Below are the code and all the weights of a small trained network. Each question names an input and a target symbol and asks about switching units off, where a switched-off unit gives its printed mean instead of its output.

import numpy as np


def w(rows, s, z=0):
    codes = np.array(rows[::2]) - 128.0
    scale = np.full(codes.shape[1], s)
    scale[-1] = z or s
    return codes * scale


def f(y):
    return y / 2 * (1 + np.tanh(0.7978845608 * (y + 0.044715 * y**3)))


def softmax(a):
    e = np.exp(a - a.max(-1, keepdims=True))
    return e / e.sum(-1, keepdims=True)


def log_softmax(a):
    a = a - a.max(-1, keepdims=True)
    return a - np.log(np.exp(a).sum(-1, keepdims=True))


def net(x, mask):
    ids = ['αγζθλξπτφω'.index(c) for c in x.split()]
    T = len(ids)
    res = E[ids] + P[:T]
    r = res
    for j in range(3):
        rows = slice(2 * j, 2 * j + 2)
        q, k, v = (r @ M[0][rows].T for M in (Q, K, V))
        z = softmax(np.where(np.tri(T) > 0, q @ k.T / 2**0.5, -1e9)) @ v
        o = O[0][rows]
        res = res + np.where(mask[j], z, o[:, -1]) @ o[:, :-1]
    y = f(res @ A[0][:, :-1].T + A[0][:, -1])
    res = res + np.where(mask[3:27], y, B[0][:, -1]) @ B[0][:, :-1]
    return log_softmax(res[-1] @ U[:, :-1].T + U[:, -1])


Q, K, V, O, A, B = {}, {}, {}, {}, {}, {}
E = w([
[80,58,224,228,187],'α',
[98,64,86,130,79],'γ',
[163,167,172,51,154],'ζ',
[68,97,92,66,77],'θ',
[97,103,101,59,156],'λ',
[130,168,188,98,78],'ξ',
[53,164,109,149,117],'π',
[128,138,61,254,95],'τ',
[63,122,47,151,160],'φ',
[150,131,78,179,163],'ω',
],0.022)
P = w([
[182,142,115,42,138],'0',
[186,126,147,2,130],'1',
[178,117,117,64,131],'2',
[149,119,104,101,129],'3',
[136,122,84,124,113],'4',
[121,126,74,142,109],'5',
[99,128,72,156,107],'6',
[85,138,62,168,101],'7',
[75,139,52,173,96],'8',
[61,143,55,178,97],'9',
[50,148,39,177,93],'10',
[39,157,37,179,86],'11',
[31,156,41,196,81],'12',
],0.0044)
Q[0] = w([
[45,143,150,74,143],'head 1',
[113,78,113,125,75],'head 1',
[148,82,30,164,169],'head 2',
[176,9,107,124,117],'head 2',
[83,182,95,169,162],'head 3',
[126,124,127,121,89],'head 3',
],0.012)
K[0] = w([
[105,77,164,137,157],'head 1',
[60,108,138,182,118],'head 1',
[216,181,99,132,115],'head 2',
[179,242,92,2,82],'head 2',
[148,10,215,160,206],'head 3',
[93,173,107,144,150],'head 3',
],0.0081)
V[0] = w([
[141,79,232,144,225],'head 1',
[241,116,113,172,242],'head 1',
[133,176,3,85,16],'head 2',
[224,202,134,89,115],'head 2',
[69,55,161,165,204],'head 3',
[158,17,227,183,206],'head 3',
],0.0058)
O[0] = w([
[47,243,72,150,64,98],'head 1',
[124,205,108,144,143,1],'head 1',
[148,190,47,126,82,79],'head 2',
[178,194,110,79,119,13],'head 2',
[190,108,55,91,146,240],'head 3',
[226,3,87,158,83,172],'head 3',
],0.0064,0.003)
A[0] = w([
[122,189,151,109,141,140],'neuron 1',
[197,185,168,138,254,78],'neuron 2',
[228,109,171,121,99,42],'neuron 3',
[180,51,128,35,155,147],'neuron 4',
[155,133,208,165,92,55],'neuron 5',
[92,171,172,87,160,151],'neuron 6',
[104,104,115,186,178,132],'neuron 7',
[137,119,95,102,74,96],'neuron 8',
[77,145,142,188,70,209],'neuron 9',
[115,129,191,163,129,1],'neuron 10',
[133,96,194,40,214,35],'neuron 11',
[95,184,113,173,117,117],'neuron 12',
[145,174,78,144,179,240],'neuron 13',
[54,120,163,68,157,223],'neuron 14',
[102,175,171,104,160,191],'neuron 15',
[189,196,144,127,225,42],'neuron 16',
[88,134,80,79,159,135],'neuron 17',
[177,162,106,65,103,169],'neuron 18',
[130,114,93,104,57,83],'neuron 19',
[160,115,136,179,110,111],'neuron 20',
[100,113,135,69,17,69],'neuron 21',
[99,84,94,172,102,219],'neuron 22',
[163,82,133,180,107,225],'neuron 23',
[162,126,83,56,158,86],'neuron 24',
],0.013,0.0038)
B[0] = w([
[176,127,105,100,69,166],'neuron 1',
[138,28,197,45,114,151],'neuron 2',
[39,172,84,126,79,144],'neuron 3',
[205,146,208,47,124,193],'neuron 4',
[100,144,104,174,174,154],'neuron 5',
[132,148,69,115,97,204],'neuron 6',
[77,149,181,136,77,193],'neuron 7',
[90,104,178,134,159,161],'neuron 8',
[196,148,154,78,185,213],'neuron 9',
[152,142,121,197,218,146],'neuron 10',
[47,239,145,116,187,185],'neuron 11',
[155,153,165,58,110,163],'neuron 12',
[186,91,81,124,194,175],'neuron 13',
[117,118,75,86,111,252],'neuron 14',
[147,114,68,108,107,197],'neuron 15',
[106,64,176,72,167,142],'neuron 16',
[78,98,73,189,146,190],'neuron 17',
[41,182,209,254,135,161],'neuron 18',
[98,90,188,140,150,171],'neuron 19',
[129,175,69,134,77,162],'neuron 20',
[43,141,125,145,117,192],'neuron 21',
[137,128,164,127,96,254],'neuron 22',
[171,186,123,115,113,213],'neuron 23',
[143,152,162,176,241,160],'neuron 24',
],0.0077,0.01)
U = w([
[135,150,223,254,194,107],'α',
[63,79,151,172,150,61],'γ',
[164,153,185,79,158,60],'ζ',
[96,186,106,160,101,89],'θ',
[116,87,19,208,171,98],'λ',
[121,188,119,198,242,136],'ξ',
[162,40,182,100,94,161],'π',
[162,84,23,80,86,190],'τ',
[197,56,111,138,204,254],'φ',
[218,176,99,145,161,110],'ω',
],0.0087,0.0046)

Each question gives the input, a string of symbols that net reads in full, and the target symbol t.
The units are the heads (2 rows each of Q, K, V and O) and the neurons (one row each of A and B). Each row of codes is followed by its name. A weight is (code - 128) times the scale printed after its matrix; where a second scale follows, it is the last column's (O, A, B and U).
mask holds one flag per unit, heads first, then neurons. A switched-off unit (its flag False) gives its mean, the last column of its rows in O or B, instead of its output. The means were averaged over made-up inputs and are rounded, as every weight is.
A unit's drop is (log p(t) with every unit on - log p(t) with that unit switched off) / (log p(t) with every unit on - log p(t) with every unit switched off).
The circuit of an input: a set's keep is (log p(t) with only the set's units on - log p(t) with every unit switched off) / (log p(t) with every unit on - log p(t) with every unit switched off). Starting from the 12 units with the biggest drops (on a tie, the unit counted first), units are removed one at a time, each time the one whose removal leaves the highest keep (on an exact tie, the one counted first), for as long as the keep stays at least 0.8.
units of the circuit, in order: the units of the circuit, biggest drop first
top k neurons: the k neurons with the biggest drops, biggest first
which heads matter: for each layer, one digit per head in row order, 1 if its drop is at least 0.15 and else 0, layers parted by /
drop of u: that unit's drop, to one decimal
input τ α ω ω φ, target φ: units of the circuit, in order => [head 3; neuron 24]
input λ γ ξ ζ ω γ ξ ζ ξ α π ξ, target ξ: which heads matter => 010
input γ θ π π π ω λ, target ξ: which heads matter => 101
input ω λ α ζ ξ π ζ ζ τ, target τ: units of the circuit, in order => [head 3; neuron 20]
input π φ ξ α γ π ζ π ξ θ π ζ π, target π: which heads matter => 011
input α θ τ λ π ω π γ, target γ: which heads matter => 000
input ξ π π θ γ, target π: units of the circuit, in order => [head 1; neuron 4]
input θ π θ φ ω, target φ: units of the circuit, in order => [neuron 13; head 1; neuron 2]
input γ ζ γ ζ τ ξ α ξ π φ ζ φ ω, target ω: top neuron => [neuron 23]
input θ π ω θ π ξ γ τ, target ω: top 2 neurons => [neuron 9; neuron 23]
input θ θ τ ω, target φ: which heads matter => 110
input π π ξ α ξ τ π τ ζ τ, target τ: which heads matter => 001
input α ξ ξ π π π π π τ θ, target θ: units of the circuit, in order => [head 1; neuron 21]
input γ λ ξ π γ π α γ γ ω π π ξ, target ξ: top 3 neurons => [neuron 10; neuron 11; neuron 5]
input τ θ α ξ ξ γ θ π π λ θ, target θ: top 2 neurons => [neuron 21; neuron 12]
input π ζ π π ω φ π ξ ξ ξ ζ, target τ: top 4 neurons => [neuron 15; neuron 6; neuron 1; neuron 14]
input τ τ π λ, target ξ: top 3 neurons => [neuron 11; neuron 24; neuron 17]
input α ξ π ξ ξ ω, target ω: top 3 neurons => [neuron 23; neuron 4; neuron 20]
input τ ζ ζ π π ω ζ ω π π ζ γ, target π: top neuron => [neuron 11]
input α γ λ, target λ: drop of neuron 17 => 0.2
input λ τ φ, target λ: drop of neuron 4 => 0.3
